Below are the code and all the weights of a small trained network. Each question names an input and a class and asks about switching units off, where a switched-off unit gives its printed mean instead of its output.

import numpy as np


def w(rows, s, z=0):
    codes = np.array(rows[::2]) - 128.0
    scale = np.full(codes.shape[1], s)
    scale[-1] = z or s
    return codes * scale


def f(y):
    return np.maximum(y, 0)


def log_softmax(a):
    a = a - a.max(-1, keepdims=True)
    return a - np.log(np.exp(a).sum(-1, keepdims=True))


def net(x, mask):
    res = np.array(x, float).reshape(1, 7) / 4 @ E
    y = f(res @ A[0][:, :-1].T + A[0][:, -1])
    res = res + np.where(mask, y, B[0][:, -1]) @ B[0][:, :-1]
    return log_softmax(res[-1] @ U[:, :-1].T + U[:, -1])


A, B = {}, {}
E = w([
[111,138,85,122,123,164],'x0',
[136,126,157,134,129,102],'x1',
[151,186,74,163,237,79],'x2',
[196,102,173,245,141,201],'x3',
[124,136,135,132,128,125],'x4',
[126,132,122,129,127,135],'x5',
[19,38,61,214,108,76],'x6',
],0.011)
A[0] = w([
[123,82,48,172,186,38,118],'neuron 1',
[214,182,72,186,226,128,134],'neuron 2',
[190,189,104,121,192,103,103],'neuron 3',
[168,126,190,50,34,185,229],'neuron 4',
[159,105,156,253,119,223,253],'neuron 5',
[78,117,81,231,203,85,172],'neuron 6',
[181,152,92,24,205,103,141],'neuron 7',
[92,196,93,64,183,44,185],'neuron 8',
[22,29,175,142,37,130,191],'neuron 9',
],0.011,0.0044)
B[0] = w([
[71,114,171,98,139,208,226],'neuron 1',
[195,158,159,107,198,147,221],'neuron 2',
[188,141,43,134,161,76,196],'neuron 3',
[45,139,204,97,115,212,247],'neuron 4',
[248,112,147,165,153,116,244],'neuron 5',
[128,146,190,107,50,160,239],'neuron 6',
[197,69,69,143,52,86,224],'neuron 7',
[125,80,104,90,34,156,242],'neuron 8',
[107,85,38,181,95,123,252],'neuron 9',
],0.013,0.015)
U = w([
[91,140,188,26,62,166,212],'0',
[218,95,81,192,70,88,219],'1',
[141,182,249,192,159,234,194],'2',
[220,210,119,135,203,95,3],'3',
[35,106,76,147,85,64,55],'4',
],0.012,0.0069)

Each question gives the input, the list of numbers given to net, and the class t.
The units are the neurons (one row each of A and B). Each row of codes is followed by its name. A weight is (code - 128) times the scale printed after its matrix; where a second scale follows, it is the last column's (A, B and U).
mask holds one flag per neuron, in row order. A switched-off neuron (its flag False) gives its mean, the last column of its row in B, instead of its output. The means were averaged over made-up inputs and are rounded, as every weight is.
A unit's drop is (log p(t) with every unit on - log p(t) with that unit switched off) / (log p(t) with every unit on - log p(t) with every unit switched off).
The circuit of an input: a set's keep is (log p(t) with only the set's units on - log p(t) with every unit switched off) / (log p(t) with every unit on - log p(t) with every unit switched off). Starting from all 9 units, units are removed one at a time, each time the one whose removal leaves the highest keep (on an exact tie, the one counted first), for as long as the keep stays at least 0.8.
circuit, biggest first: the units of the circuit, biggest drop first
top k neurons: the k neurons with the biggest drops, biggest first
drop of u: that unit's drop, to one decimal
input [-4,1,0,-6,4,-4,6], class 4: top 4 neurons -> [neuron 9; neuron 4; neuron 2; neuron 5]
input [8,-5,7,-6,7,-5,2], class 0: top neuron -> [neuron 1]
input [-7,-7,5,2,-7,3,0], class 3: circuit, biggest first -> [neuron 4; neuron 2; neuron 9]
input [-6,2,-2,3,-5,8,0], class 2: top 4 neurons -> [neuron 7; neuron 3; neuron 8; neuron 9]
input [6,-3,1,-1,-6,-3,1], class 0: top 3 neurons -> [neuron 5; neuron 9; neuron 3]
input [-5,8,4,1,-5,-6,-2], class 3: top 2 neurons -> [neuron 9; neuron 2]
input [2,-6,2,-4,8,2,-7], class 1: top 2 neurons -> [neuron 7; neuron 3]
input [-3,0,-8,2,-1,-7,2], class 1: top 3 neurons -> [neuron 9; neuron 5; neuron 1]
input [-8,-7,0,2,2,6,-2], class 2: top 2 neurons -> [neuron 7; neuron 9]
input [-7,-5,2,3,-5,-3,8], class 2: top 2 neurons -> [neuron 1; neuron 7]
input [-3,-2,5,-2,1,-8,1], class 0: top 2 neurons -> [neuron 5; neuron 9]
input [-7,1,1,0,-4,1,1], class 0: top 3 neurons -> [neuron 5; neuron 7; neuron 9]
input [-3,0,8,1,-3,2,-4], class 3: top 3 neurons -> [neuron 2; neuron 9; neuron 3]
input [3,0,-1,-8,-1,0,6], class 4: circuit, biggest first -> [neuron 9]
input [-2,-1,4,-1,0,4,-7], class 1: drop of neuron 7 -> 3.2
input [-8,-5,-8,3,7,0,-3], class 2: drop of neuron 4 -> 0.7
input [3,-4,3,-5,-3,-5,-7], class 1: drop of neuron 7 -> 0.7
